Here is a tiny trained network, its code and every weight. The questions are about switching its units off for an input and a class, where a switched-off unit gives its printed mean instead of its output.

import numpy as np


def w(rows, s, z=0):
    codes = np.array(rows[::2]) - 128.0
    scale = np.full(codes.shape[1], s)
    scale[-1] = z or s
    return codes * scale


def f(y):
    return y / 2 * (1 + np.tanh(0.7978845608 * (y + 0.044715 * y**3)))


def log_softmax(a):
    a = a - a.max(-1, keepdims=True)
    return a - np.log(np.exp(a).sum(-1, keepdims=True))


def net(x, mask):
    res = np.array(x, float).reshape(1, 8) / 4 @ E
    y = f(res @ A[0][:, :-1].T + A[0][:, -1])
    res = res + np.where(mask, y, B[0][:, -1]) @ B[0][:, :-1]
    return log_softmax(res[-1] @ U[:, :-1].T + U[:, -1])


A, B = {}, {}
E = w([
[108,153,120,160,141,87],'x0',
[116,70,160,143,132,94],'x1',
[88,135,113,129,106,126],'x2',
[135,132,132,140,141,111],'x3',
[215,128,45,71,45,9],'x4',
[120,107,130,111,109,149],'x5',
[170,206,254,187,17,131],'x6',
[108,103,145,151,136,88],'x7',
],0.0093)
A[0] = w([
[115,151,197,139,75,80,201],'n1',
[154,119,109,103,111,134,35],'n2',
[148,120,83,38,74,33,66],'n3',
[119,118,153,185,226,170,71],'n4',
[168,94,167,147,110,95,199],'n5',
[101,87,107,36,199,113,188],'n6',
[151,180,175,169,6,140,197],'n7',
[140,157,91,85,69,172,57],'n8',
[58,158,108,196,165,160,123],'n9',
[202,151,189,175,104,114,177],'n10',
[102,91,142,153,117,102,6],'n11',
[128,129,166,35,123,23,38],'n12',
[122,63,14,132,183,120,137],'n13',
[120,88,96,132,141,127,119],'n14',
[144,129,167,64,108,142,153],'n15',
[110,147,127,135,156,188,102],'n16',
[190,127,77,104,101,61,50],'n17',
[172,131,116,137,133,61,89],'n18',
[131,115,37,99,245,119,145],'n19',
[147,82,31,118,156,152,136],'n20',
[63,111,177,174,203,181,79],'n21',
],0.011,0.0016)
B[0] = w([
[140,86,90,177,108,192,200],'n1',
[189,121,101,112,66,80,139],'n2',
[160,212,206,21,25,124,226],'n3',
[200,187,213,93,135,83,211],'n4',
[149,108,160,210,123,124,161],'n5',
[93,72,110,200,122,132,217],'n6',
[8,108,8,220,204,200,250],'n7',
[144,108,131,100,116,208,160],'n8',
[187,172,197,105,159,87,193],'n9',
[92,65,105,219,184,217,207],'n10',
[122,120,123,95,159,117,134],'n11',
[176,135,149,63,98,166,178],'n12',
[73,36,101,205,168,246,236],'n13',
[157,87,68,126,145,124,156],'n14',
[182,148,76,181,80,170,145],'n15',
[178,202,140,21,61,79,173],'n16',
[165,224,153,1,58,34,207],'n17',
[121,193,119,111,125,53,171],'n18',
[54,56,78,188,184,205,248],'n19',
[99,49,112,151,160,148,206],'n20',
[165,243,180,21,108,78,234],'n21',
],0.0063,0.013)
U = w([
[88,102,77,251,202,169,253],'0',
[155,172,200,58,147,127,3],'1',
],0.013,0.00046)

Each question gives the input, the list of numbers given to net, and the class t.
The units are the neurons (one row each of A and B). Each row of codes is followed by its name. A weight is (code - 128) times the scale printed after its matrix; where a second scale follows, it is the last column's (A, B and U).
mask holds one flag per neuron, in row order. A switched-off neuron (its flag False) gives its mean, the last column of its row in B, instead of its output. The means were averaged over made-up inputs and are rounded, as every weight is.
A unit's drop is (log p(t) with every unit on - log p(t) with that unit switched off) / (log p(t) with every unit on - log p(t) with every unit switched off).
The circuit of an input: a set's keep is (log p(t) with only the set's units on - log p(t) with every unit switched off) / (log p(t) with every unit on - log p(t) with every unit switched off). Starting from the 12 units with the biggest drops (on a tie, the unit counted first), units are removed one at a time, each time the one whose removal leaves the highest keep (on an exact tie, the one counted first), for as long as the keep stays at least 0.8.
circuit, biggest first: the units of the circuit, biggest drop first
top k neurons: the k neurons with the biggest drops, biggest first
drop of u: that unit's drop, to one decimal
input [5,6,2,-1,5,-2,-4,0], class 1: circuit, biggest first -> n3
input [-2,-8,-7,7,-6,7,5,-4], class 1: top 3 neurons -> n16, n19, n13
input [-2,6,1,-7,8,1,8,8], class 0: top 3 neurons -> n7, n10, n1
input [5,4,0,-2,6,-5,-4,-4], class 1: top 2 neurons -> n3, n17
input [6,8,7,-6,3,-6,-2,-8], class 1: top 2 neurons -> n7, n3
input [-8,1,8,7,4,-5,6,-7], class 0: drop of n7 -> 0.3
input [0,3,-1,-8,3,7,-1,-6], class 1: drop of n7 -> 0.1
input [-5,-2,-2,8,-8,1,2,2], class 1: drop of n6 -> 0.0
input [-6,5,-5,6,2,-3,0,5], class 1: top 2 neurons -> n7, n19
input [7,-3,3,-7,6,-8,7,-7], class 0: drop of n7 -> 3.2
